Each row has a name. Each question is about the rows just above it.

Columns, left to right: X E Z D V S U Q L
[-38  38 -17  29 -88 -43 -19  23 -32]  A
[-69   1  36  16 -42 -58 -56  26 -33]  K
[-33  78  18  42  49  54 -16  -9 -41]  N
[-19  18 -49  68 -69  -7  42  39 -15]  P
Which column holds [-56 -16] top down?  U
Which column holds [-69 -33] top down?  X
Which column holds [-41 -15] top down?  L

Columns, left to right: toruf nofi sugu buke nuko bul lor kisip deki ser
[-24 -23 -12  31 -19 -10   7 -60 -15  21] -> T
[-24 -21 -13  27 -23  -8  -2 -71 -18  21] -> J
[-24 -19 -13  25 -26  -5 -12 -81 -22  21] -> R
[-28 -31  -8  44  -3 -22  44 -18  -5  22] -> H
[-28 -32  -7  48   0 -25  52  -9  -1  22] -> B
[-25 -21 -12  29 -21  -9   1 -68 -17  21] -> C
Which column holds [-10  -8  -5 -22] top down?  bul
[-13  -8] is in which column, read top down?  sugu
Which column holds this, read top down? [-18 -22  -5  -1 -17]  deki
[-23 -21 -19 -31 -32] is in which column, read top down?  nofi
Which column holds [-26  -3   0] top down?  nuko

Columns, left to right: raf Bot ditar Nem rofar Rodug mabu belu dez
[-89  -6 -35 -50  58 -27  41  65  -1] : togu
[-73  -5 -38 -13  76 -11  -1  69  15] : Rotu
[-85  15 -35 -23  76 -26  -9  51   2] : pog
[-77 -20 -42 -62  47  -6  13  56 -18] : tareb
[-59 -13 -47 -37  87 -24   4  63  12] : Kuvod
[-99 -12 -43 -16  89  -9   6  65  20] : ven
[-78   4 -11 -39  92 -21  -4  59  -2] : tazer
[-81  15 -30 -17  74 -12  21  54  30] : bapoz
[-79   2 -18 -23  71 -37 -19  69  12] : muk
[-74 -25 -52 -10  65 -25  12  68  -1] : tupo
Which column holds this, read top down? [51 56 63]  belu
[65 59 54 69 68] is in which column, read top down?  belu
Which column holds [-11 -26] top down?  Rodug
[76 47 87 89] is in which column, read top down?  rofar

Columns, left to right: Fip tedas vuri Veb sor
[  4  21 -44 -40 -20]  F
[ 36 -32  20  49 -50]  M
[-41  75 -45 -36  -2]  W
[-39  66 -57  56 -75]  G
[ -4 -43  59  16 -12]  Y
[-20 -50  -2 -75] is in which column, read top down?  sor
Which column holds this, read top down? [-40  49]  Veb

Columns, left to right: Nub vaz moda deri Zave
[ 17  -6  10 -27  11] = zete
[ 17  -6  55 -76  34] = zupe
[ 17  -6 -20  38 -14] = venul
The row with [ 17  -6  10 -27  11] is  zete
Which column holds this, read top down? [-76  38]  deri
Which column holds this, read top down? [-27 -76]  deri
Whose row is [ 17  -6 -20  38 -14]?  venul
Which column holds [ 34 -14] top down?  Zave
Which row holds [ 17  -6  55 -76  34]?  zupe

Columns, left to right: vakob Pinog kozu luvok Fimi rut Zar Tib galek
[ 11  16  16 -27  14  40  11  11   4] : Suvem
[ 29  28  37 -11  34  13  71  24  56] : ribug
[  3  22   3   6 -34  13 -33 -14  22] : riru
[ 49  37  17 -44   9  -7 -63  -8 -21] : Poreg
[-23   7  29  29 -15 -27   5  -4  10] : lef
[-19  22  16  27 -27  -5  -5  27  -9] : Nute
[ 31  75  23  33 -28   1 -63  72   7] : zam
[ 25  -2  21 -51  28  36   2  37   4] : Kige
[-16  -5   9  19 -67  14 -38  15 -14] : kimu
[-35  26 -10  -9 -21 -17  19  -3 -11] : Gel
[-54 -13 -19 -41 -11  29  33   0 -39] : notu
[  4 -14  -1  21  22  20   4   5 -47] : kipu
Which column holds [ 40  13  13  -7 -27] top down?  rut
[16 37  3 17] is in which column, read top down?  kozu

Columns, left to right: mem bolip lefuv getu por buko Lav fodo Nonu mavip
[-3 12  1 11  0 19  3  0  0 17] = Rig
[-1  1 96 -1 -1  2 -1 -2  0  3] = Nev
[ 2  1 85  0 -2  6 -1 -1  3  4] = Pil
[-1  1 96 -1 -1  2 -1 -2  3  2] = kigeg
[-2  1  6 -2 42  3  0 -3  6  1] = Nuriz
[-1 -2 -1 42] is in which column, read top down?  por
Which row holds [ 2  1 85  0 -2  6 -1 -1  3  4]?  Pil
Which column holds [-1  2] top down?  mem
Whose row is [-1  1 96 -1 -1  2 -1 -2  3  2]?  kigeg

Columns, left to right: padi vepid Mal koses kod miton metut
[-23 -75  39   3   3 -22 -26] -> likup
[ -3 -75 -30  12 -53  11 -13] -> tipe
[  7 -75 -36  45 -14  -1  16] -> Pakev
[  7 -75 -36  45 -14  10  16] -> lupez
[-45 -75  33  -4   4  -1 -35] -> lafo
[-30 -36 -36] is in which column, read top down?  Mal
[-23  -3   7] is in which column, read top down?  padi

